How the items are linked:
* | h z x
JQ | GP RL RL
SJ | CJ ZF NG
GS | HN ZS ZS
FS | JJ MD MD
PH | PC CM CM
PR | JM GP LZ
GF | CZ BQ BQ
JJ | JC NR NR
QN | HR QS BQ
QP | BZ DM DM
HN | JM SM SM
MT | ZG NT NT
QR | BQ RR GM
BH | GM RH RH
GB | SJ HS HS
NR | GF NQ CH
DZ | HR MT MT
RF | JG GZ GZ
GM | MP DC DC
MR | BR BP BP
BR | DM NG NG
TP | MR PR BP
CJ | HS JQ DG
HS | GB ZC ZC
GQ | RL HJ PM
BS | ZH NQ RJ
NQ | PZ FS JC
RL | HJ ZT CJ
LJ | DM MP DG
ZF | DG TP TP
LQ | CH RJ RJ
JC | MD GF GF
PZ | LQ TJ JJ
HJ | PM GB GB
JM | ZS PH HJ
BP | NG BP GS
BZ | GB SZ SZ
NT | ZB RT RT
QS | CJ LJ SJ
LZ | GS JM JM
NG | GZ DG HN
PM | ZT SJ SJ
SM | GS FF HN
RJ | BS MP HN
PC | FF TP SM
CH | ZR BS BS
ZT | ZC CJ CJ
RT | RR QP QP
DG | ZC MR MR
ZC | TP BR DG
CC | GZ GZ CH
ZS | ZH PC PC
ZG | BZ ZB ZB
ZH | GG PZ PZ
MD | DC CZ CZ
DC | QP RH TJ
CM | RF CC ZF
JG | CC LQ LQ
FQ | FS JC JC
TJ | MT RN RN
RN | ZG QR QN
GG | NQ FQ FQ
GP | HJ HJ HJ
HR | GG ZG ZG
FF | CM JG JG
CZ | QR BH BH
DM | SZ GP GP
ZR | RJ ZH ZH
BQ | BH MP MP
GZ | LQ NG ZR
MP | RH DZ DZ
SZ | JQ GQ SJ
RH | DC JJ HR
ZB | QN RR RR
RR | QS BZ BZ

The rows follow the links: the fewer symbols apart two items are, the more alike their rows tend to be.

Each row is also shifted at random along 3 hidden directions that mean nothing.

Some items, each with a row of numbers:
QR: -10	+10	+22	-12	-32	+6	-22	+13	-21	-1	+12	+1	+14	-10	-21	0	-8	-7	-8	+2	+3	+4	+32	-20	-30	-15	+7	+24	+2	+9	+17	+9	-15	-9	+16	-10	+8	-12	+1	-1	-11	-17	+14	+10	-11	-6	+1	+20	+14	+10	-18	-1	-17	-14	-4	+25	-12	-4	+31	-4	+9	-26	+4	+26	-5	+3	+12	-20	+7	-3
TP: +50	+30	+11	+17	+47	-30	+47	-29	+5	-17	-27	+28	-15	+33	+17	+4	+3	-3	+21	-10	+8	+6	-19	+3	+26	+21	+7	-10	+5	+11	-12	-5	+22	+29	+3	+2	-37	+4	-4	+11	-3	+35	-30	-28	+11	+16	-12	-36	-8	-13	+3	+1	+45	-9	+13	-2	-5	+9	-18	+3	+1	+12	0	+1	-5	+14	+4	+23	-22	-9
ZR: +106	+15	-26	+38	-10	+20	+66	-81	+10	+17	-15	+1	-25	+43	+18	+25	-21	-20	-11	+12	+5	+43	-33	+3	+39	-3	-26	-48	-13	+2	-32	+3	+41	+11	+31	0	-13	+35	-28	+30	+13	+26	+18	-39	+46	+13	-37	-47	-6	-11	0	+18	+88	-21	+21	-3	+49	+9	-21	-11	-41	+2	-2	-12	-4	-7	-15	+48	-29	+1
PZ: -109	-15	0	-28	-39	+48	+5	-48	+8	+15	-11	-16	-49	+20	+2	+3	+13	-21	-10	-5	+20	+30	-8	+33	-7	-31	-21	-6	-37	-9	-15	-5	+12	+6	+52	-4	+24	+9	+0	+12	+0	-32	+46	-14	+29	-5	-20	-40	-6	-5	-9	+5	+59	-9	-18	-13	+48	+5	+12	+22	-39	-17	-43	+20	+11	-5	-12	+2	-7	+3
MP: +48	+17	+0	-19	+5	-5	-12	+33	+2	-14	-1	-1	+8	-18	-4	+3	-24	+5	+1	-6	-8	-16	+12	-13	-9	+1	+12	+13	-5	+2	-5	-1	-17	+0	-11	-9	+8	-10	+25	0	+6	+8	+8	+13	-37	+6	-25	+14	+11	+25	-20	-4	-27	+12	-26	+12	0	+6	+25	+6	-3	-3	-5	+1	+15	-12	+2	-29	-1	-5
CM: +19	-5	-20	+9	-5	-21	-17	-9	-14	+13	-10	+10	+9	-8	-39	+15	+8	-10	+26	+14	-17	+8	+7	-25	+14	+23	+13	+9	+33	+7	-5	+9	+23	+21	+15	0	-36	+1	-7	+17	+6	+8	-43	+6	+12	-15	+6	-12	-15	-16	+11	+10	-17	-18	+11	-8	-4	-11	-12	-22	-10	+33	+11	+17	-6	-34	+2	+15	-2	0
FQ: -44	-18	-7	-6	-6	+5	-52	+48	-6	+23	-32	-40	+17	-18	-18	-31	+3	+31	+27	+27	+6	-23	+16	+1	-17	+12	+36	+27	+3	-27	+24	-3	-32	-14	-14	-11	+22	+2	-1	-5	+10	-9	-20	+38	-20	-39	+32	+10	-8	-1	+26	-11	-70	+24	+0	+2	-24	-26	+6	+4	+24	-20	+5	-13	-18	-26	+4	-33	+1	+2
MD: -40	+10	+53	-15	-6	+10	+20	-1	+4	-8	+11	-16	-8	-1	+8	-7	-7	-3	+10	-22	+10	+5	-15	-15	-8	+10	+13	+7	-16	-2	+23	+3	-16	-32	-4	+4	+10	+4	-27	+7	+1	+5	+12	-13	+7	+39	+18	+1	-16	-26	0	-21	+31	+10	+10	+8	-24	-5	+22	+5	+12	-18	-10	-18	-6	+9	-2	+12	-17	-17
MT: +68	+9	-36	-10	+1	-28	-42	+45	-5	-1	-24	+2	+19	-17	-9	-1	-32	+25	+19	+22	-27	-13	+41	0	-9	+3	+22	+8	+14	-13	-4	-4	-8	+19	-31	-9	-17	-11	+33	-9	+5	-2	-15	+25	-30	-48	-19	+26	+12	+29	+1	0	-61	+33	-8	+7	+0	-12	-19	+7	+2	+7	+21	-9	0	-17	+4	-26	+15	+2
GG: +70	+17	+15	+13	+26	-12	+66	-22	+25	-22	-16	0	-4	+16	+51	-3	-51	+25	+4	-6	-3	+6	-29	+15	+43	+29	-2	-28	-46	-6	+7	-14	+7	-16	-37	+17	-7	+23	-7	+3	+9	+30	+5	-36	+7	+42	+18	-10	-34	-33	+19	-41	+52	+45	+42	+8	+1	-4	-30	+15	+21	-4	+1	-77	-17	+4	-20	+34	-40	-41
ZB: -55	+2	+9	-6	-22	-3	-9	-28	-5	-18	+11	+33	-7	+5	+18	+19	-2	-2	-22	-9	-9	+12	+33	+19	-25	-21	-25	-10	-27	+9	+2	+0	+15	+5	0	+7	-11	-2	+12	-4	-11	-24	+34	-17	+9	-4	+5	+16	0	-2	-3	-8	+31	+16	+19	+7	+8	+3	-15	+6	-4	-15	-8	+4	+1	+28	+0	+18	+12	-6
BS: +133	+11	-33	+27	+16	+13	+30	-7	+9	+11	-5	-15	+5	+11	+28	-7	-54	+9	-1	+23	+2	+3	-34	-5	+53	-7	-13	-22	-9	-14	-3	-1	-3	+5	-28	-3	+3	+19	-10	+10	+13	+28	+11	-11	+7	+3	-25	0	+12	+7	+21	+10	-7	+3	+15	+14	+14	-7	-21	-2	-4	-2	+9	-49	-19	-7	-6	+2	-21	+2
PR: -33	+0	-15	-12	-4	+7	+23	-37	+5	-9	-20	+9	-39	+23	-16	+3	+26	-18	+7	-20	+10	+19	+6	+11	-1	-5	+18	-5	+8	+4	-17	-8	+32	+3	+54	+9	-28	-1	-12	+12	-13	-18	-15	-20	+25	+10	-21	-47	-15	-18	-37	+16	+49	-19	-21	-42	+14	+16	-10	+6	-16	+33	-8	+36	+32	+9	+14	+21	+1	0
RL: -69	-22	+17	-5	+7	+5	+29	+18	+15	-24	+38	+5	-1	-12	+21	-1	+28	+2	-36	-31	-9	-19	-20	+22	-4	+7	-22	-3	-23	+11	-5	-4	-15	-24	-5	+10	+31	-11	+19	-23	0	-5	+10	+16	-5	+38	+14	+11	-21	-2	-8	-15	+13	+29	-29	-13	+2	+23	+12	+12	+13	+26	-12	-7	+14	+6	-15	+6	+4	-8
RJ: +91	-3	-40	+14	-1	+14	-18	+8	-6	+38	-12	-25	+16	-2	-4	-4	-28	-1	+0	+33	+14	+3	-12	-8	+19	-15	-3	-7	+9	-14	-12	+3	-3	+10	-6	-10	+17	+9	+0	+8	+11	+7	+2	+17	-7	-30	-26	-3	+28	+25	+14	+20	-38	-22	-3	+13	+25	-8	-3	-10	-12	-7	+9	-2	-6	-22	-2	-22	+5	+23
PH: +92	+21	-18	+17	+31	-31	+29	-19	+1	-16	-3	+21	+9	-2	-2	+11	-29	-1	+15	-6	-19	-2	-9	-30	+45	+32	+9	-3	+16	+14	-5	-2	+23	+11	-9	+21	-55	+6	-6	+15	-4	+27	-46	-25	+12	+25	+14	-2	-20	-32	+1	-9	+2	-7	+27	-2	-14	-11	-31	-11	+12	+38	+17	-29	-5	-10	0	+34	-12	-27
LZ: +63	+28	-4	-14	+58	-3	+44	+7	+20	-56	+11	+26	-5	-9	+41	-9	-45	+5	+3	-33	+2	-18	-16	-9	+50	+8	+11	+2	-13	+9	+12	-24	+9	-4	-20	+30	-37	+2	+3	-13	-20	+15	-11	-40	-14	+53	-1	+9	-12	-26	-17	-17	+6	+7	+7	-6	-14	+7	-30	+8	+28	+25	-7	-52	+16	+32	+1	+12	-10	-23
GQ: +70	-14	-23	+39	+4	-11	+45	-9	+9	-4	+13	-5	+10	+4	+12	+2	+6	+11	-24	-4	-17	-6	-9	+7	+9	+20	-6	-29	+7	+3	-14	+4	+10	-25	-2	+8	+8	-4	-9	-5	+10	+18	-19	+22	+15	+11	+9	-6	-14	-2	-9	-2	+17	+10	-8	-26	+4	+11	-13	-6	+11	+31	+22	-12	+5	0	-6	+27	-6	-6
GP: -70	-20	-11	-16	-19	+17	+2	-3	-4	0	+3	-21	-36	+1	-18	+7	+52	-13	+3	-20	-2	+3	+0	+18	-16	-8	+8	-9	+16	-6	-11	-3	+10	-15	+37	+2	+2	-7	-12	0	-3	-24	-6	+12	+23	-3	-13	-20	-12	+5	-32	+14	+23	-5	-42	-51	+9	+12	+4	+5	-17	+24	+0	+37	+33	+8	+3	+5	+15	+11
HN: -154	-33	-8	-15	-27	+41	-82	+12	-5	+44	-3	-11	+8	-16	-49	-9	+55	-32	-17	+2	+48	-2	+25	-2	-71	-35	-6	+25	-1	-2	-11	-8	0	+0	+58	+3	+36	-15	-1	-12	-12	-53	+20	+28	-26	-39	+7	+1	+21	+24	-26	+28	-33	-63	-21	-1	+20	+2	+32	-7	-18	-21	-58	+58	+28	+1	+8	-31	+44	+42

Start here and follow the symbols in turn, left to right. Where do you end up?
Answers are names.
-4	+11	+18	-8	-27	+6	-11	-5	-14	+9	+0	-16	-2	-3	-38	+5	+3	-15	-1	-2	+10	+13	+19	-25	-33	-7	+22	+16	+17	+3	+3	+13	-7	-17	+44	-15	+13	-7	-16	+11	+0	-7	+6	+10	-5	+2	0	-2	+7	+5	-31	+12	+3	-28	-22	+4	-6	+4	+37	-6	-12	-15	-7	+38	+3	-5	+11	-7	+4	+3
h h h z => JJ
-16	+1	-10	+8	-38	-12	-29	-8	-16	+2	-12	+11	+13	+3	-25	+11	-4	+4	-15	+16	-7	+13	+50	+9	-32	-13	-2	+6	-5	+10	-5	+5	+13	+8	+22	-10	-2	-13	+21	-10	-6	-19	+16	+19	-6	-42	+5	+3	-2	+11	-10	-5	-1	-6	+3	+26	+15	+7	+9	+5	-7	-15	-10	+32	-6	-6	+6	+2	+10	-1
z z z => MP
+6	+14	-22	-15	-29	+1	-13	-10	-15	-6	-21	+10	-8	+10	-16	+8	-21	-2	0	+10	-8	+16	+38	+6	-16	-12	+5	+8	-9	+3	-13	+4	+7	+24	+24	-7	-12	-12	+16	-3	-2	-21	+21	+4	-2	-31	-27	-10	-3	+12	-21	+1	+9	+4	-10	+3	+28	+8	+10	+14	-19	-6	-11	+26	+3	-7	+0	-7	+3	-8
x x z z z => MP
-79	-3	-7	+1	-62	0	-14	-58	-9	+5	-18	+25	-22	+18	-18	+37	+22	-16	-20	+1	-4	+38	+51	+25	-48	-19	-21	-14	-21	+7	-29	+5	+42	+16	+56	-6	-9	-1	+7	+0	-7	-40	+31	-13	+25	-37	-5	-33	-13	-2	-22	+8	+67	-9	+7	-1	+42	+6	-2	+7	-31	-10	-27	+53	+11	+7	-5	+32	+12	-9
h x h h => GP
+5	-2	+9	+19	+22	-12	+4	-26	+10	+37	-21	+10	-2	+21	-8	+19	+40	-12	+19	+5	+13	+16	-22	-7	-12	+12	-5	-19	+25	-7	-23	+8	+16	+28	+9	-16	+8	+13	-14	+15	+9	+32	-13	0	+7	-16	-24	-27	+12	+13	+9	+29	+29	-28	-5	-2	+20	+5	+1	-11	-28	0	+2	+26	+2	-7	-5	+9	0	+28
h z x => HN
-53	+7	+49	-21	+10	-6	+26	-7	+16	-23	+19	+22	-30	+15	+22	+18	+34	-15	-19	-39	+1	+4	-18	+16	-25	-5	-26	-5	-13	+9	-8	0	-9	-3	-4	-2	+28	-1	+13	-7	-2	+6	+35	-8	-14	+33	-30	-5	+10	+20	-19	+4	+49	+11	-31	-14	+13	+25	+25	+11	-21	-8	-18	+27	+28	+30	-7	+5	+4	+7
h h x => SJ
-5	-2	-9	+4	+32	-17	-48	+43	-4	+32	-34	-11	+15	+2	-14	-22	+38	+15	+42	+28	+20	-16	-1	+3	-22	+13	+30	+24	+36	-16	+1	-7	-23	+34	-14	-27	+6	-14	+3	-5	+0	+13	-33	+36	-31	-54	-15	-7	+26	+28	+16	+21	-57	-8	-15	+7	-13	-7	+7	+1	+4	-15	+9	+31	-7	-8	+19	-45	+12	+24
h x z => DG
-19	+8	+19	-13	+44	-28	+6	+18	-3	-26	-1	+24	-1	+6	+16	-5	+7	-2	+21	-4	-4	-16	-22	+6	+26	+20	+6	+20	+7	+10	+14	-5	-12	+34	-26	+5	-17	-9	+17	-2	-3	+19	-23	-6	-12	+15	+5	-5	-8	-13	+25	-11	-15	+14	+2	+2	-24	+2	-7	+8	+15	+18	+4	-2	-14	+0	+2	-12	-11	-12
h z h => BR
-25	+0	-22	-12	+30	+9	-58	+52	+9	+12	-8	-8	+32	-30	-10	-25	-1	+8	-4	+9	+35	-28	+10	-4	-22	-17	+13	+27	+9	-6	+12	-22	-22	+1	-7	+10	+4	-13	+9	-20	-15	-13	-13	+16	-47	-21	+15	+23	+22	+13	-6	+9	-80	-31	+2	+13	-15	-10	0	-6	+27	-11	-23	-2	+14	+12	+10	-37	+30	+21
x x h x => JG
-12	+16	+29	-15	-31	+12	+8	-20	-9	-6	+13	-3	-18	+8	-21	+16	+1	-27	-12	-23	+7	+19	+10	-21	-30	-15	+4	+9	+5	+10	-1	+13	+6	-13	+46	-7	+4	+0	-7	+7	-3	-13	+24	-10	+5	+16	-22	-9	0	+7	-38	+10	+39	-17	-26	+0	+8	+12	+38	+0	-16	-13	-12	+37	+22	+2	+6	+3	0	-4
z h h z h => JQ
+102	+11	-38	+34	-24	-25	+5	-58	-5	+29	-39	+17	-16	+30	-17	+41	-7	+4	+11	+26	-21	+42	+40	-4	-21	+0	+5	-39	+22	-19	-35	+12	+47	+17	+20	-2	-32	+28	-24	+18	+7	+6	-17	-13	+33	-48	-27	-20	-2	+7	-17	+20	+53	-2	+23	-23	+37	-9	-41	-16	-27	-4	+35	+13	+9	+2	+3	+49	+12	+4
z z x => DM
-11	+18	+57	-20	+6	+10	+12	+17	+1	-22	+34	-2	+7	-11	+14	-12	-17	-5	-2	-23	+2	-11	-9	-25	-2	+5	+16	+17	-9	+5	+30	+3	-25	-31	-9	+2	+12	-2	-8	+2	-1	+3	+14	-11	-9	+51	+13	+24	-3	-17	-7	-23	+2	+9	+2	+16	-33	-5	+31	+6	+22	-17	-7	-19	+0	+12	-1	-8	-11	-14
h x h z x => MT
+18	+17	+27	-13	+65	-20	+6	+28	+16	-8	-14	+15	+3	0	+29	-15	-2	+15	+19	-9	+15	-19	-22	+1	+4	+14	+12	+8	+2	-1	+3	-13	-16	+24	-36	-1	-2	0	+8	-4	-5	+35	-10	-8	-38	+7	-11	+2	+13	+13	+14	+4	-14	+8	+3	+21	-10	-2	-6	+2	+15	-12	-11	-16	+1	+16	-1	-22	-2	+15
z x x h h => GG
+39	-11	-1	+2	+19	-5	+12	-5	+6	-3	+19	+8	-4	-8	+5	+20	-17	-13	+16	+1	-17	-2	-32	-32	+45	+17	-19	-4	+8	+11	-4	+8	+9	+18	-29	-2	-22	+16	+5	+15	+18	+25	-16	-19	+10	+28	-12	+2	-6	-12	+25	-1	-1	+13	+8	+3	+5	-7	-19	-15	-13	+27	+9	-26	-6	-34	-15	-2	-10	+2
z h h x => BS
